Below are the code and all the weights of a small trained network. Each question names an input and a class and asks about switching units off, where a switched-off unit gives its printed mean instead of its output.

import numpy as np


def w(rows, s, z=0):
    codes = np.array(rows[::2]) - 128.0
    scale = np.full(codes.shape[1], s)
    scale[-1] = z or s
    return codes * scale


def norm(h):
    return h / np.sqrt((h * h).mean(-1, keepdims=True) + 1e-5)


def f(y):
    return np.maximum(y, 0)


def log_softmax(a):
    a = a - a.max(-1, keepdims=True)
    return a - np.log(np.exp(a).sum(-1, keepdims=True))


def net(x, mask):
    res = np.array(x, float).reshape(1, 3) / 4 @ E
    u = 0
    for l in range(3):
        y = f(norm(res) @ A[l][:, :-1].T + A[l][:, -1])
        res = res + np.where(mask[u : u + 8], y, B[l][:, -1]) @ B[l][:, :-1]
        u += 8
    return log_softmax(norm(res)[-1] @ U[:, :-1].T + U[:, -1])


A, B = {}, {}
E = w([
[170,162,136,193,176],'x0',
[107,171,179,54,140],'x1',
[133,3,134,119,172],'x2',
],0.0052)
A[0] = w([
[56,150,10,60,50,77],'L0N1',
[190,240,114,157,181,111],'L0N2',
[131,151,114,221,199,187],'L0N3',
[134,122,114,143,2,3],'L0N4',
[141,149,7,221,42,56],'L0N5',
[92,144,95,87,90,54],'L0N6',
[97,105,208,110,160,86],'L0N7',
[88,60,79,181,42,69],'L0N8',
],0.0052,0.0031)
B[0] = w([
[198,138,194,38,120,221],'L0N1',
[30,114,182,170,217,240],'L0N2',
[167,45,133,177,115,254],'L0N3',
[78,244,254,120,192,157],'L0N4',
[4,125,62,200,144,233],'L0N5',
[206,90,82,74,128,159],'L0N6',
[193,223,66,96,214,175],'L0N7',
[128,173,77,62,241,199],'L0N8',
],0.005,0.0032)
A[1] = w([
[116,162,218,81,34,160],'L1N1',
[242,17,180,166,100,59],'L1N2',
[205,74,146,108,187,174],'L1N3',
[120,176,79,218,132,93],'L1N4',
[118,157,200,210,2,124],'L1N5',
[156,175,77,71,65,4],'L1N6',
[197,58,106,118,139,20],'L1N7',
[139,178,138,33,148,214],'L1N8',
],0.007,0.0013)
B[1] = w([
[141,1,76,174,78,205],'L1N1',
[117,83,141,31,109,211],'L1N2',
[168,174,122,113,91,241],'L1N3',
[123,174,156,82,106,203],'L1N4',
[142,48,156,150,150,160],'L1N5',
[131,76,144,147,111,166],'L1N6',
[212,43,41,136,79,195],'L1N7',
[76,84,75,172,133,254],'L1N8',
],0.0074,0.0046)
A[2] = w([
[158,121,149,79,151,223],'L2N1',
[120,170,124,103,181,9],'L2N2',
[74,84,105,107,121,110],'L2N3',
[190,108,106,105,54,173],'L2N4',
[124,121,126,130,77,48],'L2N5',
[131,150,245,144,122,26],'L2N6',
[165,111,132,174,106,177],'L2N7',
[152,73,128,151,108,38],'L2N8',
],0.013,0.0012)
B[2] = w([
[106,58,45,177,76,176],'L2N1',
[249,197,161,81,4,154],'L2N2',
[108,164,119,254,166,242],'L2N3',
[202,61,77,82,229,254],'L2N4',
[211,167,159,101,187,160],'L2N5',
[205,76,228,116,231,168],'L2N6',
[87,143,45,93,50,173],'L2N7',
[174,139,163,55,171,223],'L2N8',
],0.0058,0.0072)
U = w([
[68,109,168,45,68,26],'0',
[204,185,134,68,37,89],'1',
[49,118,162,35,70,9],'2',
[53,112,173,38,57,2],'3',
[196,35,56,85,169,190],'4',
[180,156,253,154,217,147],'5',
[52,221,133,83,38,136],'6',
[45,152,81,251,148,135],'7',
],0.015,0.009)

Each question gives the input, the list of numbers given to net, and the class t.
The units are the neurons (one row each of A and B). Each row of codes is followed by its name. A weight is (code - 128) times the scale printed after its matrix; where a second scale follows, it is the last column's (A, B and U).
mask holds one flag per neuron, layer by layer. A switched-off neuron (its flag False) gives its mean, the last column of its row in B, instead of its output. The means were averaged over made-up inputs and are rounded, as every weight is.
A unit's drop is (log p(t) with every unit on - log p(t) with that unit switched off) / (log p(t) with every unit on - log p(t) with every unit switched off).
The circuit of an input: a set's keep is (log p(t) with only the set's units on - log p(t) with every unit switched off) / (log p(t) with every unit on - log p(t) with every unit switched off). Starting from the 12 units with the biggest drops (on a tie, the unit counted first), units are removed one at a time, each time the one whose removal leaves the highest keep (on an exact tie, the one counted first), for as long as the keep stays at least 0.8.
units of the circuit, in order: the units of the circuit, biggest drop first
most important unit: the unit with the biggest drop
k most important neurons: the k neurons with the biggest drops, biggest first
k most important neurons of layer l: the k neurons of layer l with the biggest drops, biggest first
drop when u is switched off: that unit's drop, to one decimal
input [3,-8,0], class 7: units of the circuit, in order : L0N5, L2N4
input [8,4,2], class 5: most important unit : L0N2
input [1,-3,-4], class 7: 2 most important neurons of layer 2 : L2N8, L2N4
input [2,5,2], class 1: 3 most important neurons : L0N7, L1N1, L2N2
input [-4,-6,-7], class 6: 4 most important neurons : L0N5, L0N8, L1N4, L1N1
input [8,-6,0], class 7: 2 most important neurons : L0N5, L0N2
input [1,3,-2], class 7: 2 most important neurons : L0N5, L0N3
input [-3,-6,-2], class 6: 3 most important neurons of layer 0 : L0N5, L0N8, L0N4
input [-8,-6,-3], class 7: 2 most important neurons : L0N8, L0N5
input [-2,-5,-7], class 5: 2 most important neurons : L1N8, L0N4
input [3,7,-5], class 7: 2 most important neurons : L1N1, L1N8
input [3,5,1], class 1: 2 most important neurons : L2N2, L0N7
input [3,4,1], class 1: 2 most important neurons : L2N2, L0N7
input [-1,-3,-5], class 5: most important unit : L1N8
input [6,-1,0], class 5: 2 most important neurons : L0N2, L1N7
input [-2,-3,-1], class 6: 2 most important neurons of layer 1 : L1N1, L1N7
input [2,-1,-8], class 5: drop when L2N6 is switched off : 0.2
input [4,-6,-8], class 7: drop when L2N8 is switched off : 0.1
input [1,1,-4], class 5: drop when L0N2 is switched off : 0.1
input [0,-5,-1], class 7: drop when L0N5 is switched off : 1.3
